Below are the code and all the weights of a small trained network. Each question names an input and a target symbol and asks about switching units off, where a switched-off unit gives its printed mean instead of its output.

import numpy as np


def w(rows, s, z=0):
    codes = np.array(rows[::2]) - 128.0
    scale = np.full(codes.shape[1], s)
    scale[-1] = z or s
    return codes * scale


def norm(h):
    return h / np.sqrt((h * h).mean(-1, keepdims=True) + 1e-5)


def f(y):
    return y / 2 * (1 + np.tanh(0.7978845608 * (y + 0.044715 * y**3)))


def softmax(a):
    e = np.exp(a - a.max(-1, keepdims=True))
    return e / e.sum(-1, keepdims=True)


def log_softmax(a):
    a = a - a.max(-1, keepdims=True)
    return a - np.log(np.exp(a).sum(-1, keepdims=True))


def net(x, mask):
    ids = ['ΓΞΠΣζηλτψω'.index(c) for c in x.split()]
    T = len(ids)
    res = E[ids] + P[:T]
    q, k, v = (norm(res) @ M[0].T for M in (Q, K, V))
    z = softmax(np.where(np.tri(T) > 0, q @ k.T / 3**0.5, -1e9)) @ v
    res = res + np.where(mask[0], z, O[0][:, -1]) @ O[0][:, :-1]
    y = f(norm(res) @ A[0][:, :-1].T + A[0][:, -1])
    res = res + np.where(mask[1:9], y, B[0][:, -1]) @ B[0][:, :-1]
    return log_softmax(norm(res)[-1] @ U[:, :-1].T + U[:, -1])


Q, K, V, O, A, B = {}, {}, {}, {}, {}, {}
E = w([
[185,156,109,175,153,186],'Γ',
[69,136,19,231,165,102],'Ξ',
[184,145,91,168,179,157],'Π',
[24,180,101,156,139,72],'Σ',
[44,201,166,120,129,106],'ζ',
[128,53,95,159,161,64],'η',
[132,162,232,143,83,172],'λ',
[191,157,160,187,35,120],'τ',
[78,130,103,36,140,248],'ψ',
[168,206,14,77,56,172],'ω',
],0.017)
P = w([
[41,113,120,252,116,180],'0',
[45,114,119,247,124,174],'1',
[139,172,154,182,216,138],'2',
[65,103,129,212,120,152],'3',
[149,156,162,152,206,123],'4',
[84,94,135,177,116,135],'5',
[163,143,166,123,194,110],'6',
[99,85,141,146,108,121],'7',
[180,134,175,95,186,96],'8',
[117,79,145,120,99,110],'9',
[200,125,191,64,184,78],'10',
[137,70,154,94,97,94],'11',
[215,123,209,23,191,44],'12',
[92,88,134,166,114,132],'13',
],0.014)
Q[0] = w([
[222,235,144,77,236,209],'h0',
[56,227,102,76,241,28],'h0',
[224,251,185,106,254,27],'h0',
],0.016)
K[0] = w([
[250,21,93,64,103,124],'h0',
[131,116,163,38,90,44],'h0',
[180,85,163,10,70,126],'h0',
],0.017)
V[0] = w([
[166,244,107,177,41,126],'h0',
[100,98,164,92,159,234],'h0',
[162,94,187,194,119,58],'h0',
],0.011)
O[0] = w([
[203,100,153,101,36,93,253],'h0',
[131,125,152,95,224,148,151],'h0',
[149,109,140,249,82,167,103],'h0',
],0.017,0.0037)
A[0] = w([
[162,32,104,96,88,224,7],'n0',
[196,188,171,95,136,228,152],'n1',
[82,70,78,129,81,229,176],'n2',
[93,170,250,75,93,208,98],'n3',
[37,241,164,70,103,126,2],'n4',
[66,4,117,86,54,170,75],'n5',
[225,165,85,135,193,37,63],'n6',
[69,185,7,34,65,155,246],'n7',
],0.013,0.0076)
B[0] = w([
[79,73,151,66,135,173,147],'n0',
[75,129,113,144,105,93,193],'n1',
[157,132,123,27,165,122,198],'n2',
[194,211,121,138,169,141,205],'n3',
[99,116,50,119,48,226,183],'n4',
[53,171,85,220,254,168,168],'n5',
[136,235,129,84,91,178,153],'n6',
[173,178,192,83,120,69,255],'n7',
],0.016,0.0084)
U = w([
[56,63,160,112,98,174,253],'Γ',
[135,147,3,141,133,63,87],'Ξ',
[193,99,65,130,154,160,161],'Π',
[5,169,154,153,81,77,126],'Σ',
[82,183,42,116,71,202,124],'ζ',
[29,106,117,216,159,151,245],'η',
[166,202,202,205,170,148,31],'λ',
[155,93,152,200,68,123,204],'τ',
[48,149,158,77,206,177,132],'ψ',
[203,146,132,37,89,99,36],'ω',
],0.014,0.0055)

Each question gives the input, a string of symbols that net reads in full, and the target symbol t.
The units are the heads (3 rows each of Q, K, V and O) and the neurons (one row each of A and B). Each row of codes is followed by its name. A weight is (code - 128) times the scale printed after its matrix; where a second scale follows, it is the last column's (O, A, B and U).
mask holds one flag per unit, heads first, then neurons. A switched-off unit (its flag False) gives its mean, the last column of its rows in O or B, instead of its output. The means were averaged over made-up inputs and are rounded, as every weight is.
A unit's drop is (log p(t) with every unit on - log p(t) with that unit switched off) / (log p(t) with every unit on - log p(t) with every unit switched off).
The circuit of an input: a set's keep is (log p(t) with only the set's units on - log p(t) with every unit switched off) / (log p(t) with every unit on - log p(t) with every unit switched off). Starting from all 9 units, units are removed one at a time, each time the one whose removal leaves the highest keep (on an exact tie, the one counted first), for as long as the keep stays at least 0.8.
circuit, biggest first: the units of the circuit, biggest drop first
k most important neurons: the k neurons with the biggest drops, biggest first
drop of u: that unit's drop, to one decimal
input τ Γ Π ψ η ζ Ξ, target η: circuit, biggest first -> h0, n7
input Ξ ζ τ ψ ω ζ Σ λ η, target λ: 2 most important neurons -> n6, n4
input Σ Ξ Ξ ζ Σ, target ζ: circuit, biggest first -> n4
input Ξ ζ ψ ζ ω Σ τ ω λ λ, target λ: 2 most important neurons -> n3, n4
input ψ τ Ξ η Π, target η: 2 most important neurons -> n7, n3
input λ η ζ Π τ Ξ Σ Π Π Σ ζ ζ Σ, target ζ: 3 most important neurons -> n4, n7, n6
input Π Γ ζ ζ Ξ ζ ψ ζ ζ ψ Γ ζ Π, target ζ: circuit, biggest first -> n6, n7
input τ ζ Σ Σ λ Π τ Γ, target Γ: circuit, biggest first -> n3, n0
input ζ Σ ζ τ ω Σ ζ λ, target λ: 2 most important neurons -> n3, n4
input ζ Σ ζ ζ ω Σ ψ, target ω: 2 most important neurons -> n7, n5
input λ Γ τ Σ Γ λ η Σ ζ Π Γ, target ζ: 2 most important neurons -> n6, n7
input Γ λ Σ, target λ: 2 most important neurons -> n4, n1
input ω Ξ Ξ ζ Σ Σ λ ψ Σ, target ψ: 2 most important neurons -> n7, n3
input λ ω η ω, target ω: circuit, biggest first -> n7
input λ ζ Ξ τ Σ Σ ζ Σ ψ ζ λ Ξ Ξ, target λ: 4 most important neurons -> n4, n6, n2, n1
input ζ ω ζ ψ ω Σ Σ Γ ψ Σ ψ, target ψ: drop of n6 -> 0.0
input ζ Π Π Σ Σ Γ ψ τ ψ Π, target Π: drop of n2 -> 0.5
input ψ ψ λ, target ψ: drop of h0 -> 1.9
input Σ ψ Ξ, target ψ: drop of h0 -> 1.3
input ω τ Σ, target ω: circuit, biggest first -> h0
